In the rows, zero is written as 128.
[144 106 123 160 141 130 170 126 144 100 119  88 165 146 110 130 135 117
  59 154 124 104  70 124  83 132 117 124 120 143 127  57 100 137 147 136
 128 158 122 143  98 145] : k_97
[118  97 114 118  97  97 158 117 155 125 104 114 173 161 101 135  77 169
 108 156  87 113 127 137  96 143 108 138 126 119 139 152 115 136 175 101
 116 107 215 122 147  86] : k_850
[103  90 143 121 135 155 126 127 137  94 149  71 164 173  92 136 107  98
  75 121  99 106 103  96 114 127 121 170 119 125 125 115 128 137 126 134
 147 161 119 147 112 150] : k_15
[121 117 144 127  84 129  96 129 167 132 134 129 118 147 144 133 135 130
  65 127  98 146 214  78 143 136 140 161 110  77 119  95 113 114 116 113
 111 119 175 148 126 167] : k_15
[114 161 136 150 155 119 110 126 162 150 155 149 136 130 162  84 171 143
  69 161 129 127 152 182  94 142 149 105 125 102 124 117  85 131 126 111
  90 121 159 137 105 159] : k_900
[163 155 115 139  94 133 142 129 157 127 134 129 161 135 127 139 124 145
  43 151  98  87 121 133 139 162 135 157 108 122 132  48 141 117  96 110
 120 127 155 152 105  97] : k_631
[158 130 134  91  98 144 111 122 122 129 149 144 105 151 147 113 104 116
 125 116 134 148 165 116 197 133 139 139 116 124 144 134 122 122 114 113
 124 124 148 114  86 117] : k_65
[107  91 130 121  99 124 103 119 138 137 116 146 139 112 174 138  55 124
 154 126 130 164 185  94 172 140 138 101 109 116 122 104  91 124 133  82
  91 138 194 118 127 170] : k_433
[ 95 205 146 154 164 112 166 162 123 107 108 130 124 149 140 162  50 190
 139 124 115 138 112 112 104 113 101 152 142 122 155 161 100 159 131 142
 147 138 112 134  97 158] : k_599
[122 123 112 156 120 149 120 153 179 124 152 119 146 135 129  84 166 164
 108 137 129 125 148 105 120 133 138 124 116 121 125 104 127 131 109 183
 104 104 112 116  69 147] : k_848
[133  86 137 134  91 176 139 104 149 124 127  92 189 164 109 144 109 131
  81 137  81  97 115 104 129 149 124 146  91 134 108  68 147 100 121 145
 119 136 194 139 127 116] : k_785
[ 79 154 164 154 146 158 141 168 158 166 122 130 115 147 112 117  36 165
 143 123 114 145 156 138 148 181  87 122 141 126 161 121 116 166 130 173
 143 113 127 142  91 182] : k_900
[151 127 135 112  79 149 105 135 104 154 123 140 141 158 173  99  93  82
  92 145 124 159 182  95 184 130 161 129 129  83 134  87  97 141 109  96
 125 110 137 156  79 156] : k_900
[103 129 109 146 106 119 156 180 171  89 146  83 125 142 105 117 116 116
 107 153  80 157 178 133 134 130 133 145 110  92  96 119 109 129 169 106
 129  97 150 127  91 128] : k_848
[141 186 163 122  79 104 107 108 142 153 116 169 117 144 185 116 103 123
 141 154 123 141 151 131 176 149 133 122 111 124 155  82 120 117 125 147
 113 114 176 121  99 128] : k_275
[ 82 161 159 184 120  72 152 120 163 127  73 145 133 142 121 161  82 164
 135 132 116 153 108 121  62 170 112 140 128 142 132 102  71  99 134 156
 154 113 157 133  94 188] : k_97
[106  80 133 132  64 115 108 114 152  77 135  97 159 145  79 156 116 141
  80 131 107  82 113 119  92 118 106 157 110 130 108  80 155 108 102  99
 127 137 171 140 125 140] : k_631
[ 36 154 143 179 138  88 155 148 124 124  86 116 161 135 140 143  46 206
 107 135  95 129 126 122 110 137 113 101 149  98 133  99  75 118 122 179
 131 156 127 116 140 171] : k_850
[102 165 147 164 155 134 121 120 175 141 108 123 155 117 125 159 135 174
 141 152 100  91 116 118  97 197 137 148 130 140 162  85 104 102 100 178
 129 105 119 147  71 184] : k_72
[ 93 137 139 191 147 114 156 109 128 133  84 137 147 105 103 198  68 178
 169 139 110 107 138 153 109 154 104 114 123 124 145 110 109 127 128 200
 133 109 160 122 136 158] : k_72
[104  63 142 108 106 104 118 112 115  91  95 116 164 131 125 133 122 134
 113 144 116  88 111 139 111 132 120 130 150 138 149 132 130 128 143 125
 157 125 172 142 107 162] : k_785
[134 100 102 112  96 116 109 130 105 156 132 156 125  97 189 139 127 127
  92 132 134 140 194 150 185 142 145 124 128 115 147  92 136 132 105 115
 100 119 174  98 109 150] : k_900
[ 34 187 175 161 164 140 140 148 166 129 135 111 122 141 133 135  17 194
 106 146  96 151 138 133 120 179  87 142 131 125 173 100  98 134 110 172
 135 141 149 128 113 199] : k_475
[ 90 110 100 142 137  99 148 145 181  89 117 132 156 160 110  78 170 152
  53 163  81 170 130 166 105 121  87 162 113 115 120 135 116 115 146 129
 124 117 155 150 149 169] : k_850
[141 104 101 120  76 122 105 117 127 135 129 169 137 143 185 129 129 112
 106 146 120 157 168 101 166 144 162 111 111 122 124  98 113 125 105  84
  95 118 175 124  78 136] : k_900
[148 109 135 148 111 101 120 116 118  93 117 153 117 144 161 130 111 162
  89 116 131 178 216 184 173 111 110 134 103 109 126 105  95 153 116 148
 107 154 198  95 122 144] : k_631
[115 154 152 174 131 121 161 142 148 121 104  98 123 172 112 142  90 175
 111 124 103 144 104 129  99 131 106 169 116 125 105  91  98 119 126 190
 157 130 124 139 112 145] : k_97
[107 157 131 136 183 158 126 106 147 125 147 166 168 129 110 115 150 163
 121 117 107 130 154 173 110  81 119 112 175 126 149 160  91 140 139 152
 110 144 148 134 150 136] : k_850
[134  89 127 113   4 159 140 105 171 101 101 107 178 184  92 140  90 156
 111 133  85  88 140 102 119 137 155 136 105 115 130  89 141 136 148 144
 114 101 162 135 101 103] : k_72
[104 193 157 169 161 110 148 141 170 177  83 136 145 143 157 132  84 152
 144 102 124 144  91 114  83 151 103 173 134 147 140 125  68 109 132 153
 160 132 136 152 106 151] : k_433
[ 93 103 112 156 149 185 131 148 132 152 157 105 170 131 110 107 102 169
 126 151 115 111 130 140 128 130 148 117 121  88  92  99 107 157 108 175
 111  97 137 149 124 138] : k_900
[147  85 125 139  30 151 134 120 179  73 108  99 152 195  96 127 119 153
  25 149  88 127 128  89 116 143 133 165  97 124 119  47 134 120 122 140
 115 127 148 136  99 125] : k_97
[124 132 111 126 124 159  92 109 156  84 149 141 174 119  98 124 139 116
 105 158 103 126 123 164 107 110 139 137 162 115 135 141  97 130 124 111
 109 114 147 145 145 129] : k_15
[126  86 106 126  39 136 125 120 172 133 119 128 153 143 139 130 161 147
  96 160  96 102 124  85  91 163 128 135  99 144 114  68 148 105 109 129
  94 113 156 142 105 130] : k_848
[ 90 171 187 165 173 164 151 127 142 144 139 125 140 132 112 138  86 137
 156 124 111 121 118 162 127 178 134 125 104 140 153  92  96 168 141 160
 157 114 119 138  95 157] : k_900
[ 86  94 136  84  86 112 128 161 139 115 140 142 116 136 157 100 114 128
  98 135 129 132 203 130 168 124 141 125 104 109 151 109 153 160 125 105
  91 115 140 119  92 182] : k_850
[123 141 152 129 118 140 126  97 114 111 133 141 157 172 126 110  56 201
 100 146 106  97 112 133 162 172 164 108 114 116 146  93 113 166  98 148
 140 143 130 144 115 104] : k_631
[ 57 166 139 143 139 116 158 126 149 159 110 146 123 107 133 150 121 184
 129 147  89 110 155 166  69 152 130 145 145 134 140 129 123 136 138 142
 147  91 163 173 111 156] : k_475
[ 94 139  99 133 119  83 116 135 159 102 108 166 140 106 117  92 134 174
 102 170 103 129 141 194 104 119 120 115 137 105 146 138 106 139 138  95
 108  88 157 140 139 148] : k_275
[ 77 111 168 174 126 141 125 127 129 118 116 117 169 125 107 158  45 134
 133 147 118 122 100 116 138 157 122 127 107 124 144 121 131 136 113 146
 155 108 110 139 111 181] : k_900
[125 105 133  90  96 130  87 121 125 134 131 159 120 106 163 147 119 130
 140  93 133 148 192 117 173 130 142 161 138 125 164 132 130 136 101 125
 122 119 146 106 118 167] : k_15
[ 69 172 175 172 119 113 136 113 180 143 101 109 149 140 119 110  91 182
 112 151 105 136  80  98  52 164 107 124 136 114 147 121  89 108 149 133
 154 118 131 163 149 163] : k_475
[119 146 103 134 120 136 115 158 161  52 138 151 112 121 111 132 159 145
  84 174  92 126 139 131 180 163 113 136 138 129 161  73 154 132 108 142
 118 113 116 133 105 145] : k_275
[142 103 121 126 104 129 133  96 148 120 115 116 192 112 122 181 195 116
  69 152  95  60  98 108  74 140 131 167 117 139 129  87 148  96 128  95
 118 124 154 157 128 133] : k_275
[108 102  92 132 115  88 162 151 145 106  99 108 169 125 139 121 157 160
  24 170  84  71 105 111 115 122 139 110 146  93 132  53  92 129 147 108
 129 149 151 153 134 104] : k_850
[127 117 106 115  49 150 156 147 150 129 121 136 162 167 131 114 107 129
  53 147 112  97 118 101 107 131 151 149 109  99 117  91 126 135  98 146
 116 109 135 142 125  86] : k_848
[120 118 140 142  79 135 142  94 114 140  86 127 180 142 140 149 120 160
 128 139  89 102 114 117  90 136 152 124 143 133 132 108 120 115 152 124
 135 114 169 160 129 115] : k_785
[153 166 116 132  88 109 141 136 147  51 124 146 138 146 118 107 120 205
  99 118 116 134 124 160 106 155 135  97 146 101 132 111  72 156 141  80
 117 144 117 115 142 121] : k_631
[138 149 135 109 107 134 110 118 135 163 126 147 137  98 163 132  84  88
  99 146 138 138 152 116 156 129 130 123 141 107 147 135 128 101 102  88
 121 122 156 139 132 131] : k_475
[161 140 129 112  71 156 137 137  94 132 122 139 139 170 178  95  98 139
  97 112 119 161 185 129 191  96 145 125 139  93 130 113 134 138 133 152
 117 130 147 125 120 126] : k_785
[125 131 119 104  50 103 155 117 127 140  91 147 118 175 151 122  94  76
 147 125 104 180 154 127 116 120 151 124 109 118 127 131  96 129 160  53
 106 123 157 145 125 115] : k_72
[153 150  92 154 107 146 152 129 156 153 145 100 161 149 114 155 103 152
 105 124  83 128 101  68 121 153  80 157 127 115 108  67 129  93 136 149
 122 132 175 139 162 122] : k_15
[150  75 119 119 102 174 136 129 158 111 111  98 155 123  98 167 124  96
 106 146  98 106 133  75 173 172 129 145 122 110 140  59 121 116 122 139
 133 124 145 145 137 123] : k_72
[ 76 166 153 179 134 154 175 146 170 138 126 136 152 135 108 154 103 142
  97 140 102 127  98 116  94 160  98 162 117 134 142 104 135 115 118 194
 144 118 111 149 147 155] : k_848
[156 144 127 120 100 177 106 134 200  77 145 150 150 128 115 129 139 182
  86 157 125 105 136  95 139 145 110 126 113 120 145 105 141 137  99 146
  87 120 146 126 108 155] : k_599
[130 125 107 152 124 148 146 145 155  97 138 127 195  98 115 128 118 140
  64 118 132 138 127 160 111 124 109 134 127 114 128  92 104 126 107  98
  94 147 122 124 143 176] : k_631
[150 175  99 117 117 161 159 135 111 169 121 162 145 111 190 143 115 159
  79 116 120 148 179 102 168 129 133 118 138 121 153  94 134 136 111 133
  86 160 127 125 125 156] : k_599
[112 102 124 120  49  92 114 114 156  98  93 101 156 146 129 157 159 132
  79 165  70  83 111 124 104 129 146 165 121 127 112  83 130  95 134 104
 135 120 176 144 106  89] : k_275
[121  99 104 105  84 111 108 133 140 158 130 166 121 107 167 105 156 107
  77 128 129 152 187 121 178  89 131 143 130 115 133 135 144  90 114  92
 114 111 158 150  95 167] : k_65
[ 78 136 130 126  97  86 123 131 182  77 128 150 133 125  85  94 188 134
  86 157 106  79  97 177  80 123 144 137  88 123 123 109 149 128 125 102
 137  81 126 152 114 138] : k_275
[124 102 103 155  93 127 178 147 146 117 136  89 159 147 122 138 105 140
  60 148  95 113 117 126 130 110 121 150  98 105 113  85 132 132 148 165
 128 125 171 109 146  74] : k_848
[128 119 105 141 105 104 126 115 149 110 128 122 166 114 109 106 193 133
 103 142 107 150 123 181  72 104 125 142 148 116  89 152 121  99 155  67
 120 118 141 166 168 141] : k_631
[145  84 131 117  87 124 116 105 167 115 110 109 194 132 131 136 146 158
  82 152  98  65 118  62 135 153 134 107 139 118 145  66 110 111 141 126
 125 139 169 136 104 130] : k_850
[124  67 131 124  96 147 125  89 151 115 123 119 212 148 104 151 130 114
  74 164 105  84 114  90 104 130 108 148 116 138 146  91 148 112 126 136
 105 127 188 146 126 148] : k_850
[ 65 213 152 163 142 116 161 164 157 138 104 138 119 176 121 129  45 176
 147 148  95 120 104 120 111 169 104 116 151 126 142 107  92 142 132 186
 142 129 135 149  85 130] : k_275
[151 138 132 102 110 130 104 136 143 148 101 166 112 112 186  94 125 153
  68 160 120 127 169 128 204 103 127 113 128 105 156  94 118 149 101 137
 122 145 151 153 114 134] : k_599
[150 126 130 126  48 113 142 138 120  95 130 125 138 155 159 120  81 114
 100 116 147 155 165 128 162 137 124 101 107 119 123  72 124 140 129 107
  92 161 152  98  92 150] : k_631
[118 125 110 142 178 120 143 146 182 123 145 144 149 133 139  89 149 175
  63 120 142 117 141 101  95 129 135  83 136 110 121  90  70 138 122 128
 103 151 129 142  64 217] : k_97
[137 110  92 132  86 174 123 147 145 115 158 122 171 131 123 115 133 150
 107 137 128 130 141  62 107 172 148 101 126  95 125  75 115 141 120  77
  76  99 112 135 104 188] : k_900
[144 141  83 151 145 133 152 154 193 131 137 134 134 115 142 103 171 177
  42 156  87 150 177 173 128 163  89 124 143 122 141 111 113 120 146 149
  89 140 162 114 132 138] : k_848
[140 153 130 141 135 186 119 130 190 149 158 124 141 133 103 102 103 163
 153 144 103 120 149 122 175 155 131 109 104 109 134  83 129 128 117 170
 101  99 137 141 111 143] : k_72
[138 173 101 170 131 156 174 156 168 177 130 143 151 154 137  89 131 167
 111 139 123 145 135 131  73 126  86 125 135 117 118 109  97 141 136 190
  93 113 144 148 119 138] : k_848
[143 124 144 145  91 201 155 110 121 160 130  91 205 159  99 141 109 106
  68 112 104  94 111 134 113 119 124 141 129 107  89  92 132 115 125 176
 142 143 120 152 150 126] : k_900
[104 134 156 153 113 125 121 132 186  67 140 100 162 144  93  98  92 149
  58 149  98 139 118 157 148 163 113 120 105 103 118  86 102 113 127 116
 134 153 140 130 137 161] : k_631
[103 132 150 165 112 121 131 139 178 132 113 110 170 133 139 135  90 204
 110 172 108  88 116 117 145 159 105 147 115 118 154  80 137 132 136 217
 126  98 168 127  88 156] : k_275
[103 106 117 127 155 127 128 139 149 119 116 113 165 120 110  91  95 144
 126 141  87 145 124 166 109 139 110 119 114 112 110 134  84 118 134  69
 127 116 166 153 136 174] : k_785
[ 36 179 144 192 144 124 194 155 139 120 103 128 130 180 107 163  19 187
 103 140  86 135  95 125 106 153 116 132 135 137 119  82 105 132 117 217
 155 144 120 152  92 160] : k_97
[ 73 114 158 171 131 163 107 119 158 143 116 101 164 123  96 171  93 163
 118 156  80 109 150 122  81 144  98 167 143 121 134 105 116 124 119 167
 118 117 155 174 134 188] : k_15
[108 123 109 140  92 126 145 141 139 113 102 105 154 141 110 134  88 135
  85 122  99 117 128 115  98 139 114 153 119 124 122  77 116 124 136 102
 129 130 141 148 127 150] : k_433
[ 91 229 131 153 132 125 171 150 150 119  93 162 140 155 159 147  71 208
  74 156  75 133 102 102 128 162 120 128 150 116 148 107  94 126 115 159
 146 153 114 164 116 150] : k_599
[ 47 133 167 171 147 121 139 137 154  96 126 117 132 161 115 163  89 162
 139 155  98 124 134 101 127 150 102 139 116 129 135  99 127 135 139 197
 136 129 165 139  93 181] : k_275
[142 118 126 178  61 132 145 112 141 122  97 112 175 137 140 153 125 149
  38 149  89 116 127 136 107 143 135 132  87 103 112  47 104 117 126 114
 112 130 153 130 141 119] : k_900
[114 151 137 159 140 137 151 139 158 146 106 142 126 149 136 151  82 157
 186 150 115 136 114 147 147 150 109 163 105 143 142 109 119 139 112 222
 134  93 154 136  95 127] : k_72
[124  89  97 115  78 141 120 146 158  88 133 110 170 148 111 150 126 117
  47 139  96 106 101  73 132 131 106 206 129 111 135  67 138 110  93 145
 145 118 150 151 126 151] : k_15
[ 83 119 121 152  81 100 148 106 142  87  97 147 152 157 102 172 164 130
 101 160  80 124 123 114  66 120 147 158 137 147 146 133 146 118 157  99
 122 103 160 152 131  91] : k_850
[125 102 123 120  81 107 136 114 145 143 123  98 146 156 138 128  92 147
  95 125  93 107 119 134 127 136 114 141  92 122 111  80 119 129 138 136
 126 147 189 119 134 110] : k_15
[ 66 110 139 163 109 110 123 116 150 105 101 122 129 155 103 145  99 180
 128 147 102 128 115 151  92 176  99 140 127 148 132 133 131 132 124 206
 134 129 150 120 132 146] : k_15
[141  93 105 158 127 140 130 108 156 111 116 122 169 134 119 164 136 132
  68 136 105  98 139  77 120 134 129 145 117 124 120  65 106 116 133 133
 122 138 200 142 121 111] : k_433
